In the rows, zero is written as 128.
Each row of numbers belongs to one of the elements below and depends on some of the facts about them. Some rows are named. Which element is each other row?

How the elements are related:
babrik σ:a ε:zozo
befimu σ:a ε:drison
bibos σ:a ε:zogren
bodi σ:a ε:stikla,grustubri
bosur σ:b ε:skodi
braflan σ:a ε:kinem
brarek σ:a ε:drudal
bratre σ:a ε:bufik
bredris σ:a ε:brelun
brelun σ:b ε:fizo
bresi σ:a ε:doflus
bristis σ:a ε:brozano
brotogur σ:b ε:mebrul,tanezos
brozano σ:a ε:zogren
bruva σ:a ε:bufik
budu σ:b
bududru σ:b
bufik σ:a
bufivok σ:a ε:vatran
daplas σ:a ε:trimo
dedu σ:a ε:bufik
didim σ:a ε:vemim
dimupa σ:a ε:zogren,sugrur
ditor σ:a ε:dimupa
doflus σ:a
dopil σ:a ε:zogren
doros σ:a
dostun σ:a ε:stetrus,rodrom
drabrize σ:b
dragi σ:b ε:vatran
dramur σ:a ε:nidrunom,doflus
draplu σ:b ε:klustes,rodrom
dregum σ:b ε:menum,zogren,bududru
drison σ:b ε:zogren
droba σ:a ε:klobri,flenibrum
droklem σ:a ε:vibriram
droste σ:b ε:zogren,katrogem
drostin σ:b ε:groflo,flatil,robrelam
drudal σ:a ε:menum
drudre σ:b ε:zanu
drures σ:a ε:zogren,budu
dusen σ:b ε:stetrus
duzum σ:b ε:nisastin
fepoklen σ:a
fiklenam σ:a ε:raski,doflus
fizo σ:a
flatil σ:a
flemim σ:a
flenibrum σ:a ε:brozano
flevan σ:a
flisim σ:b ε:skami
flodar σ:a ε:menum,ropelo
flopes σ:b ε:robrelam
flosti σ:a ε:nidrunom
foflos σ:b ε:pesem,sugrur
fogan σ:a ε:drostin
foni σ:a ε:didim,bufik,nosta
fudam σ:a ε:kinem,flatil,zetoli,sadis
fumo σ:b ε:giron
fumol σ:b ε:plesir
geva σ:b ε:mebrul,brozano
giron σ:a ε:vibriram,skodi
gisko σ:b ε:stikla,trefe
gorutril σ:a ε:brozano
gostan σ:b
govu σ:a ε:stame
gravek σ:a ε:geva
gregen σ:a ε:bristis,drudal
grepla σ:a ε:rusko,doros
gribravo σ:a ε:vibriram
griplem σ:a ε:sakla
groflo σ:a ε:klustes
grugrir σ:a ε:lisu,zoki
grumi σ:b
grumor σ:a ε:brozano
grustubri σ:b ε:brozano,kinem,pesem
gruton σ:b ε:fudam,brarek
gruvur σ:b ε:vatran
gubrum σ:a ε:stalu,lunir
kagil σ:b
kaskezel σ:a ε:skizom,linoral
kaski σ:a ε:raski,govu
kaskiple σ:b
katrogem σ:a
kezasin σ:a
kifler σ:a ε:vuske
kilon σ:a ε:trudre
kinem σ:a ε:brozano,zogren
kistuk σ:a ε:sakla
klafa σ:a ε:klustes,trudre
klafla σ:a ε:mafom,leklu
klobri σ:a ε:rufe
klubril σ:b ε:groflo,drudre
klustes σ:b ε:zozo
klustum σ:a ε:geva
kogra σ:a ε:foflos,mutos
lakek σ:a ε:fiklenam,vatran,braflan
laklu σ:a ε:kagil
lebosta σ:a ε:suflir,robrelam
ledun σ:a
leklu σ:a ε:raski
letin σ:a ε:grugrir,tuski
linoral σ:a ε:stetrus,nodisti
lisu σ:a ε:klafa,nugek
ludrigim σ:a ε:suflir,meklo
lufo σ:a ε:klustes,klustum
lukoplo σ:a ε:trudre
lunir σ:a
mafom σ:b
malam σ:a
mebrul σ:a
meklo σ:a
melik σ:a
menum σ:b
mestam σ:a ε:flodar,lisu
mibrarek σ:a ε:griplem,nidrunom,lunir
migrun σ:a
miklo σ:a ε:plesir,giron,drison
milen σ:a ε:zoki
muflel σ:a ε:ropelo
mutos σ:a ε:drabrize,sakla,fizo
nazo σ:a ε:flemim,grustubri
nebu σ:a ε:ristu
nelur σ:a ε:lisu
nestir σ:a ε:bruva
nevak σ:a ε:zetoli,palu
nidrunom σ:a ε:kilon
nisastin σ:a ε:mafom,raski,dimupa
nodadi σ:a ε:skubak
nodisti σ:a
nosta σ:a
nugek σ:b
nurur σ:a ε:kagil,bududru
palu σ:b ε:migrun
panek σ:a ε:lukoplo
papla σ:b ε:draplu,povir,lukoplo
pesem σ:a ε:zogren
piro σ:a ε:melik,katrogem
pleklik σ:a ε:vasko,bodi,trufol
plesir σ:b
plozel σ:a ε:klustes
plumek σ:a ε:kinem,flevan,sadis
pluni σ:b ε:brozano
pluples σ:a ε:stalu
postum σ:b ε:kezasin,drison
povir σ:a
pugrur σ:a ε:tuski,grumi
raklum σ:a ε:kagil
raski σ:a ε:brozano,sugrur
ripin σ:a ε:mafom,gostan
ristegon σ:b ε:mafom,sugrur
ristu σ:a ε:sugrur
robrelam σ:a
rodrom σ:b ε:lisu
ropelo σ:b
rufe σ:b
rusko σ:a
rute σ:a ε:sike,brozano,bufivok
sadis σ:b ε:flemim
sakla σ:b ε:dimupa
sike σ:b
skagrusti σ:b
skami σ:a ε:brozano
skamo σ:a ε:mafom
skela σ:a ε:zanu
skemem σ:a ε:rusko,sugrur
skizom σ:a ε:nugek
skodi σ:a
skofe σ:b ε:grepla
skubak σ:a ε:drabrize
stalu σ:a ε:kilon,zogren
stame σ:a
stames σ:a ε:ledun,zetoli,fepoklen
stetrus σ:a ε:skami
stikla σ:a ε:mafom,katrogem
stogudru σ:a ε:giron
suflir σ:a ε:stetrus,trudre,kilon,zozo
sugrur σ:b ε:brozano
talis σ:b ε:klafla
tanezos σ:a
teklu σ:b ε:fiklenam,lakek,zanu
tiflel σ:a ε:robrelam
tokliskol σ:a ε:vovodra,budu
toko σ:a ε:nosta
tragas σ:a ε:didim
trazil σ:a ε:bufik
trefe σ:a ε:grustubri
tregris σ:b ε:kinem
tretos σ:a ε:bududru
trimo σ:a ε:skami,kilon
triskes σ:a ε:stetrus,kilon
trisun σ:a ε:gostan,skagrusti
trudre σ:b
trufo σ:a ε:suflir
trufol σ:a ε:brozano,groflo,vatran,leklu
turol σ:b ε:nebu
tuski σ:a
vasko σ:a
vatran σ:a ε:raski
vemim σ:a ε:sakla
vibriram σ:b
vovodra σ:a
vudedil σ:a ε:grumi
vuske σ:a ε:zogren
zabre σ:a ε:sike
zanu σ:b
zeklim σ:b
zetoli σ:a ε:bufik
ziklim σ:a ε:mebrul,kaskiple
zito σ:a ε:bibos
zogren σ:a
zoki σ:b ε:bristis
zozo σ:a ε:brozano,mafom

Known rows:
[170 150 158 139 144 138 144 128  94 116 147 155 127 117 142 115 131 107
 170 113 124 121 150 105 112 123 108 139  95 156 113 162 106 111 142 101
 126 148 114 126 113 135 151 174 140 147  85 104 148 106 124 127 104]: nelur
[156 170 162 134 124 124 159 137  73 107 108 168 170 147 104 137 151 125
 178 107  95 109 147 112 100 106 121 120 112 149 100 138 122 108 149 111
 109 133 144 140 116 130 100 178 150 132 125 129 161 138 136 145 115]: flodar
[146 127 142 101 110 144 172 150 133 113 109 131 133 124 127 115 130 141
 168  87 134 135 108 144 147 124 115 130 111 114 111 114 148 145 173 154
 133 121 126 116 109 148  96  98 136 153 135 130 151 113 175 108 114]: flemim
[137 132 137 128 122 138 142 143 135 107 113 122 148 128 109 109 114 139
 136  98 116 123 113 129 143 132 127 121 112 144 123 106 137 136 169 130
 143 113 126 107 112 148 115 103 139 137 133 116 151 105 148 134 116]: trefe
[134 127 116 132 121 121 128 138 108 108 129 128 161 136  98 119 123 130
 118  94 108 115 119 128 119 115 128 115 125 151 128 104 134 120 146 104
 138 134 131 129 119 142 112 115 138 139 139 116 149 118 135 147 123]: zito
[143 114 131 142 116 155 136 132  80 109 157 163 106 125 106  97 129 126
 160 108 118  99 120 117 129 119 152 152 102 122 145 102 165  71 164 117
 188 188 135 146 131 112  93 113 132 120 121 108 159 106 116 121  87]: skubak
[155 105 116 145 158 138 144 135  75 140 127 147  97 124 120 115 107  86
 131 109 177 131 137  92  90 138 123 105 129 134 127 112 130  99 150  79
 140 158 110 126 103 146 135 128 130 134 112 106 150  87 127 154  94]: dramur
[143 111 165 133  91 128 136 164 131 139 133 184 121 120 157  82 160 122
 158 119 138 165 106 166 128  52 123 132  74  96 110  92  92 103 180 138
 154 178 129 141 161 157  98  87 203 172 132 146 112 133 157 120  85]: skodi
[163 112 138 134 135 148 152 140  86 128 130 146 117 107 155 114 114 119
 157 108 169 135 134  90 122 131 109 120 114 142 125 137 121 136 142 101
 130 135  99 118  86 146 138 125 145 153 111 122 150 107 141 136 100]: tiflel
[145 160 161 142 131 134 163 136  59 111 107 179 167 144 111 132 139 122
 163 120 112 110 141  94  93  99 132 122 112 142 108 113 126 100 164 105
 121 138 145 148 110 129  89 170 161 126 144 144 157 135 135 158 102]: raklum
[150 104 132  85 101 177 187 147  68 116 135 158 133  98 158 123 136 160
 193 101 169 113 109 101 158 117 124 149 121 104 136 115 157 148 153 147
 141 134 101 138  79 120  86 102 141 152 133 145 172 140 183 106  86]: zetoli
[133 111 121 144 129 145 130 127  81 107 153 135 135 133  94 115 116 127
 119 106 110  94 115 100 126 133 149 134 110 143 153  94 157  91 164  97
 173 160 120 130 120 126 113 111 130 118 134 106 158 112 111 146  92]: kogra
[161 109 107 115 167 102 159 136 121 183 139 122 111  63 189 156  95 130
 154 155 156 107 137 104 106 156 159 133 132 114 140 160 123 160 158  89
 121  96 129  94 124 154 126 134 157  86 140 149 118 120 162 144 101]: drostin
[151 124  99 102 155  93 161 138  88 168 140 123 160  84 165 174 118 149
 150 145 121  79 130  92  95 143 173 128 139 129 143 142 131 165 153  86
 101  86 155 107 125 143  96 152 166  81 160 166 134 160 160 154 105]: gruton
[134 112 117 136 157  96 135 132 161 152 134 111 112  75 152 142  92 133
 124 156 113  90 131 120 122 164 178 140 109 132 156 133 139 134 184  95
 161  99 154  88 153 151 115 123 159  55 160 147 115 110 130 155  99]: duzum
[146 124 108 105 144  95 177 131 172 186 178 107 126 100 156 128 122 117
 162 131  88  94 105 137 106 146 171 181  79  83 154 164 126 122 213 146
 132 112 158  72 184 154  98 139 177 113  89 138 122 125 168 103  86]: kaskiple
[150 130 164 130 142 108 137 136 214 136 114 145  87  58 186 128 100 156
 175 176 117 110 147 156 164 156 173 156  86 113 129 150 141 138 194 136
 177  94 156  88 167 148 109 116 173  53 162 163  98 109 146 124 106]: gostan
[136 114  98 133 144  74 114 136 148 152 137 107 150  78 151 155 109 150
 121 150  93  83 129 132 114 139 178 124 126 143 145 123 131 152 151  81
 142  89 154  97 151 151 116 123 165  71 181 146 111 139 137 161 119]: droste

Which element is each row?
No name comes twice in this set of rows, the named rows included.
[163 125 145  99 120 156 178 151 111 120 101 142 119 111 147 117 127 137
 182  94 166 143 122 132 150 130 109 124 125 110 101 133 145 147 156 150
 128 123 114 113  95 145 104 106 136 151 129 138 154 104 182 109 110]	flatil
[150 133 162 133 123 155 163 143  87 125 137 178 128 124 138 102 130 117
 169 121 143 123 124 108 130 105 127 145  86 124 133 119 127 104 172 123
 150 156 126 130 121 134 102 137 165 146 119 135 146 120 138 130  83]	malam
[135 130 143 130 142 149 176 137 122 126 100 126 114 133 100 107  95  98
 134 111 146 139 116 112 122 148 126 119 102 122 122 103 141 110 194 127
 144 116 125 102 109 157 110 115 138 128 113 121 150  75 139 143  96]	bufivok
[150 128 140 136 149 143 149 128 114 126 147 114 134 121 126 110 101 103
 132 101 124 123 119  97 128 143 118 142  93 157 148 142 111 125 172 106
 133 120 109 101 106 151 151 146 142 155  90 107 146  98 135 138  94]	lufo
[157 126 134 122 137 129 146 137 147 118 122 117 116 133 110 106 121 113
 152  84 121 134 122 147 121 137 112 128 117 127 109 136 135 111 164 139
 140 136 124 103 124 152 123 110 124 146  99  97 150  86 155 108 119]	skami
[158 114 115 133 132 121 123 138 100 118 141 133 129 126 108 119 128 125
 135 100 125 123 133 129 108 118 123 112 136 150 116 122 129 117 124  93
 139 156 123 125 116 147 135 123 122 137 128 103 150 110 131 143 123]	pluples
[136 134 124 131 135 149 175 131  92 142 178 116 160 144 113 109 111  99
 125  90  96 107  90  85 122 132 118 166  74 138 168 136 111 112 199 125
 130 125 120  98 120 148 126 149 160 173  68 105 153 117 140 131  76]	ziklim
[166 157 146 116 141  78 172 141 146 159 102 165 129 106 147 153 148 142
 194 163 101  98 148 161  90 119 170 134 119  87  89 143 141 111 181 133
 120 116 195 121 175 136  58 154 169  61 157 175 129 141 171 125 113]	kagil
[160 164 182 128 129 148 169 133 128 116 125 169 121 133 137  98 141 115
 201 110 106 127 141 130 132 111 117 161  74 122 102 157 120  92 181 159
 135 148 136 118 138 132 113 163 155 141  88 121 149 100 146  98  95]	tuski
[138  92 114 115 117 173 149 128  22 120 169 152 153 100 143 123 121 154
 154 106 153  90 110  60 141 127 140 148 116 136 175 103 154 137 140  96
 148 147  91 146  74 115 108 119 140 143 140 127 168 146 133 140  76]	foni
[133 130 122 126 138 139 170 129 110 132 161 107 154 145 105 108 105 103
 123  88 102 116  97 100 129 136 121 143  84 139 157 127 116 120 188 132
 136 122 116  93 115 151 126 137 152 166  80 107 156 102 138 128  92]	gravek
[165 110 128 122 123 131 140 142 120 113 124 149  87 116 111 107 142 121
 169  96 138 133 135 156 121 125 126 122 135 115  97 120 155  93 139 132
 163 179 126 134 133 137 111  97 117 134 117 106 155  95 144 106 116]	lunir
[132 114 126 140 125 144 135 133 109 107 128 126 139 130  90 111 113 128
 126 101 111 107 114 120 131 128 139 124 116 149 138  97 149 111 164 110
 159 130 128 121 116 141 114 105 130 124 137 115 158 106 123 147 109]	ditor

The same elements again, as new rows of numbers:
Named rows:
[117 138 125 120 127 122 134 127 145 128 113 128 113 131 113 116 139 117
 115 123 146 147 131 135 136 106 138]: tragas
[102 126 131 127 124 113 139 112 147 150 150 133  66 148 120  97 183 157
  76 118 154 159 126 130 135  97 125]: mutos
[125 175 142 107 123 129 120 152 113 132 133 114  96 154 150 128 128 100
 145 153 126 116 143 146  86 113  98]: flemim
[115 136 121 117 130 123 128 124 140 123 111 124 112 133 112 115 137 112
 118 123 144 144 130 135 134 107 135]: nodadi
[113 140 124 112 122 126 126 121 142 128 109 124 125 135 112 116 138 112
 118 132 146 138 132 141 140 114 141]: kifler
[150 116  43  59 136 155 172  94 120 125 180 142 119 150  83 174  94 112
 140 118 212  94 102 154 123  68 204]: vatran
[112 145 123 115 124 134 124 120 144 113 114 126 116 126 111 121 131 112
 109 118 143 146 120 128 125 108 138]: flosti
[ 86 124 118 134 177 119 151  85 110  99 105 168 161 159 150 147 128 142
 147 122 144 194 148 175 130 106 107]: grumor
[124 178 142 107 120 127 121 147 112 135 137 121  98 158 151 134 127 105
 145 156 131 113 145 141  82 114 102]: flevan
[118 128 111 125 124 124 129 128 125 108  81 115 109 118 117  95 139  99
 129 109 109 132 156 164 145 106 132]: bodi
[ 84 124 119 137 182 119 153  84 110  96 104 175 167 163 153 151 127 147
 151 117 143 200 148 178 130 102 103]: flenibrum
[114 133 115 122 141 129 133 131 130 117 105 106 121 133 113 115 146  95
 119 113 128 139 142 162 144 106 124]: plumek
[167  73 118 163 120 130 125 137 114 129 145 132 145  86 132 129 116 172
 129  97  85  96 121  97 153 166 135]: talis
[174 110 145 156 123 134 118 168  89 141 179 120 134 117 169 151 113 166
 144 132  85  78 121  97 106 171  92]: zeklim
[133  64 127 176 226 142 112  73 182 195 163 164 149  90 126 117 127 143
 157 107  74  72 135  62 133 212 141]: klustes
[173 112 148 152 123 134 120 172  90 143 179 121 132 118 171 151 113 164
 146 130  83  73 120  96 103 171  91]: skagrusti
[157  44 138 185  99 122 134 101 102 120 125 115 136  66 143 116  83 189
 155 136  70 111 120  93 125 171 155]: ristegon
[167  68 123 167 136 133 123 150 113 125 147 114 149  95 126 132 127 161
 120  94  91 104 111 100 159 166 122]: gruton

Which element is each row?
No name comes twice in this set of rows, the named rows included.
[144  52 116 193 176 137 139 131  75 100 129 107 180 102 154 143 135 157
 134  76  63 130 141 169 173 165  86]	grustubri
[102 142 120 124 147 130 127  93 157 136 108 153 117 125 120 105 131 111
 136 124 126 132 143 130 120 121 145]	babrik
[ 60 145 136 127 135 132 144  51 106 121 123 171 237 171 169 159 155 141
 142 158 152 182 152 224 178 147 128]	brozano
[108 158 121 112 109 135 112 126 140  91 101 145 119 120 118 124 129 116
 105 110 139 149 116 117 122 110 129]	linoral
[116 133 123 115 126 125 124 128 138 118 102 111 120 131 108 114 139 101
 117 129 141 140 132 142 141 114 134]	miklo
[ 91 178 128 120 112 161 106 107 154  78 128 142 124 100 116 133 120 105
  80  99 132 152  96 106 101 119 132]	nidrunom
[166  74 126 162 128 133 125 146 114 130 153 120 157  96 131 136 127 165
 119 100  95  99 109  99 158 172 126]	postum
[118 112 103 115  74 121 156  69 126 132 115 146  89 112 119  94 102 153
 152 150 135 121 142 142 115  99 202]	nisastin
[174  67 113 154 138 141 129 147 110 126 162 119 149  97 123 145 120 162
 117  94 107  93 106  99 154 158 132]	teklu
[100 129 124 118 191 131 118  83 185 168 122 140 117 138 103 108 140  89
 142 138 141 124 139 113 124 138 143]	plozel
[125 130 122 105 119 115 122 136 132 117  92 125 122 142 108 118 137 112
 128 133 151 142 130 126 144 111 131]	flodar
[149 216 181 151 120 114 171 197 174 192 139 143 132 132 142 144  93 113
 148 157 133 154 146 155  83  82 134]	bufik
[ 98 203 160  93  63 137 110 115 112 166 160 117 176 169 167 139 160  98
 134 204 147  92 144 191 142 164 134]	zogren
[177 104 147 156 127 134 113 178  82 135 174 100 127 116 165 150 114 156
 143 130  82  78 119  98 105 173  83]	vibriram
[111 116 139 123 131 122 125 115 137 116  99  88 113 127 102 119 116 104
 122 149 145 160 117 124 118 115 132]	nebu

